Below are the code and all the weights of a small trained network. Each question names an input and a class and asks about switching units off, where a switched-off unit gives its printed mean instead of its output.

import numpy as np


def w(rows, s, z=0):
    codes = np.array(rows[::2]) - 128.0
    scale = np.full(codes.shape[1], s)
    scale[-1] = z or s
    return codes * scale


def f(y):
    return y / 2 * (1 + np.tanh(0.7978845608 * (y + 0.044715 * y**3)))


def log_softmax(a):
    a = a - a.max(-1, keepdims=True)
    return a - np.log(np.exp(a).sum(-1, keepdims=True))


def net(x, mask):
    res = np.array(x, float).reshape(1, 2) / 4 @ E
    y = f(res @ A[0][:, :-1].T + A[0][:, -1])
    res = res + np.where(mask, y, B[0][:, -1]) @ B[0][:, :-1]
    return log_softmax(res[-1] @ U[:, :-1].T + U[:, -1])


A, B = {}, {}
E = w([
[154,83,206,118,216,76,2,164,158],'x0',
[193,99,47,120,212,54,133,153,218],'x1',
],0.0088)
A[0] = w([
[153,119,108,136,217,78,82,133,210,253],'n0',
[125,123,3,127,115,118,225,127,149,147],'n1',
[141,121,126,123,200,91,58,146,155,157],'n2',
[115,111,234,122,140,130,30,134,99,241],'n3',
[133,124,94,139,148,123,128,140,155,125],'n4',
[132,135,76,121,181,120,113,138,171,222],'n5',
[109,159,120,135,62,172,175,119,80,187],'n6',
],0.014,0.0038)
B[0] = w([
[85,54,77,82,235,68,134,205,155,253],'n0',
[216,203,131,139,198,162,184,71,231,240],'n1',
[118,16,176,96,102,173,83,151,254,218],'n2',
[87,242,169,185,178,151,86,222,80,226],'n3',
[190,120,134,84,70,78,52,142,122,155],'n4',
[107,118,16,127,169,75,161,138,107,196],'n5',
[74,79,170,146,73,136,207,53,111,225],'n6',
],0.016)
U = w([
[101,208,139,164,101,163,109,135,24,252],'0',
[101,127,170,126,158,148,99,178,141,15],'1',
[161,91,106,103,74,108,116,142,86,47],'2',
[87,2,67,87,153,98,108,170,141,184],'3',
[171,144,92,105,164,101,144,123,149,132],'4',
[62,9,171,118,54,112,156,90,26,161],'5',
[154,169,140,153,94,205,168,53,154,75],'6',
[154,101,122,80,79,119,58,100,106,47],'7',
],0.0082,0.0032)

Each question gives the input, the list of numbers given to net, and the class t.
The units are the neurons (one row each of A and B). Each row of codes is followed by its name. A weight is (code - 128) times the scale printed after its matrix; where a second scale follows, it is the last column's (A, B and U).
mask holds one flag per neuron, in row order. A switched-off neuron (its flag False) gives its mean, the last column of its row in B, instead of its output. The means were averaged over made-up inputs and are rounded, as every weight is.
A unit's drop is (log p(t) with every unit on - log p(t) with that unit switched off) / (log p(t) with every unit on - log p(t) with every unit switched off).
The circuit of an input: a set's keep is (log p(t) with only the set's units on - log p(t) with every unit switched off) / (log p(t) with every unit on - log p(t) with every unit switched off). Starting from all 7 units, units are removed one at a time, each time the one whose removal leaves the highest keep (on an exact tie, the one counted first), for as long as the keep stays at least 0.8.
units of the circuit, in order: the units of the circuit, biggest drop first
unit that matters most: the unit with the biggest drop
k most important neurons: the k neurons with the biggest drops, biggest first
drop of u: that unit's drop, to one decimal
input [-3,7], class 4: units of the circuit, in order : [n1]
input [2,-1], class 1: 3 most important neurons : [n0; n6; n5]
input [-2,-2], class 5: 2 most important neurons : [n1; n3]
input [5,-5], class 0: 2 most important neurons : [n0; n3]
input [-6,5], class 6: 2 most important neurons : [n0; n1]
input [-4,-4], class 5: 3 most important neurons : [n6; n1; n3]
input [-4,3], class 6: 2 most important neurons : [n0; n1]
input [1,-2], class 0: 2 most important neurons : [n0; n2]
input [-2,-7], class 5: 2 most important neurons : [n1; n6]
input [4,-4], class 0: units of the circuit, in order : [n0; n3]
input [-7,-5], class 6: 2 most important neurons : [n1; n0]
input [-1,2], class 4: 2 most important neurons : [n2; n0]
input [0,-1], class 0: 3 most important neurons : [n0; n2; n1]
input [-7,-3], class 6: unit that matters most : n1
input [-1,-2], class 5: drop of n0 : 0.1
input [-4,-6], class 5: drop of n1 : 0.1
input [7,-8], class 0: drop of n3 : 0.1
